Below are the code and all the weights of a small trained network. Each question names an input and a class and asks about switching units off, where a switched-off unit gives its printed mean instead of its output.

import numpy as np


def w(rows, s, z=0):
    codes = np.array(rows[::2]) - 128.0
    scale = np.full(codes.shape[1], s)
    scale[-1] = z or s
    return codes * scale


def f(y):
    return y / 2 * (1 + np.tanh(0.7978845608 * (y + 0.044715 * y**3)))


def log_softmax(a):
    a = a - a.max(-1, keepdims=True)
    return a - np.log(np.exp(a).sum(-1, keepdims=True))


def net(x, mask):
    res = np.array(x, float).reshape(1, 6) / 4 @ E
    y = f(res @ A[0][:, :-1].T + A[0][:, -1])
    res = res + np.where(mask, y, B[0][:, -1]) @ B[0][:, :-1]
    return log_softmax(res[-1] @ U[:, :-1].T + U[:, -1])


A, B = {}, {}
E = w([
[128,134,118,124,142,130],'x0',
[90,4,50,64,84,254],'x1',
[117,126,135,114,113,124],'x2',
[124,120,125,125,136,119],'x3',
[67,178,85,185,64,86],'x4',
[189,157,31,76,43,48],'x5',
],0.0092)
A[0] = w([
[18,88,20,203,93,179,41],'n0',
[124,11,117,57,117,148,217],'n1',
[123,190,39,76,123,186,65],'n2',
[112,147,117,192,76,42,254],'n3',
[201,128,59,56,123,2,131],'n4',
[15,71,43,183,61,167,39],'n5',
],0.0077,0.0033)
B[0] = w([
[204,162,174,118,212,72,212],'n0',
[134,108,176,1,123,201,254],'n1',
[130,135,115,89,51,94,160],'n2',
[83,176,44,188,191,119,232],'n3',
[193,136,51,101,59,133,246],'n4',
[253,193,217,95,199,94,218],'n5',
],0.0077,0.0081)
U = w([
[136,181,184,141,185,117,237],'0',
[197,158,104,110,119,50,142],'1',
[2,158,123,172,168,65,228],'2',
[93,199,60,179,89,104,5],'3',
[103,72,167,111,149,160,4],'4',
[114,122,85,66,102,140,127],'5',
],0.011,0.0044)

Each question gives the input, the list of numbers given to net, and the class t.
The units are the neurons (one row each of A and B). Each row of codes is followed by its name. A weight is (code - 128) times the scale printed after its matrix; where a second scale follows, it is the last column's (A, B and U).
mask holds one flag per neuron, in row order. A switched-off neuron (its flag False) gives its mean, the last column of its row in B, instead of its output. The means were averaged over made-up inputs and are rounded, as every weight is.
A unit's drop is (log p(t) with every unit on - log p(t) with that unit switched off) / (log p(t) with every unit on - log p(t) with every unit switched off).
The circuit of an input: a set's keep is (log p(t) with only the set's units on - log p(t) with every unit switched off) / (log p(t) with every unit on - log p(t) with every unit switched off). Starting from all 6 units, units are removed one at a time, each time the one whose removal leaves the highest keep (on an exact tie, the one counted first), for as long as the keep stays at least 0.8.
circuit, biggest first: the units of the circuit, biggest drop first
k most important neurons: the k neurons with the biggest drops, biggest first
drop when u is switched off: that unit's drop, to one decimal
input [-6,7,4,7,5,1], class 1: circuit, biggest first : (n5)
input [0,6,-2,-4,6,0], class 0: 3 most important neurons : (n4, n5, n0)
input [-5,-3,-7,1,7,-8], class 2: circuit, biggest first : (n5, n1)
input [0,5,2,-7,1,-2], class 0: circuit, biggest first : (n5, n0)
input [1,5,4,6,6,-2], class 0: 3 most important neurons : (n5, n4, n0)
input [-6,0,6,2,3,1], class 3: 4 most important neurons : (n1, n0, n5, n3)
input [6,2,-8,5,-2,7], class 5: circuit, biggest first : (n5, n0)
input [3,2,-8,0,-1,-2], class 4: circuit, biggest first : (n3, n4, n5)
input [3,4,-8,-5,2,-1], class 0: circuit, biggest first : (n4, n5)
input [-7,0,3,7,4,-4], class 2: circuit, biggest first : (n1, n4)
input [5,6,5,-6,3,0], class 0: circuit, biggest first : (n5, n4)
input [0,5,1,-1,5,5], class 1: 2 most important neurons : (n5, n0)
input [2,7,8,5,4,2], class 1: 3 most important neurons : (n5, n0, n2)
input [2,-7,7,8,8,0], class 2: circuit, biggest first : (n3)
input [2,0,-8,-2,4,6], class 3: 4 most important neurons : (n3, n1, n5, n0)
input [-4,-7,-5,-8,6,3], class 3: 2 most important neurons : (n3, n4)
input [-7,6,-8,2,7,-1], class 0: 3 most important neurons : (n4, n5, n0)
input [1,7,-8,7,2,-2], class 0: 3 most important neurons : (n5, n0, n4)
input [7,7,6,-5,1,8], class 1: drop when n5 is switched off : 1.0
input [6,8,-1,-1,1,3], class 1: drop when n2 is switched off : 0.1
input [-8,8,2,5,8,-7], class 0: drop when n5 is switched off : 0.2
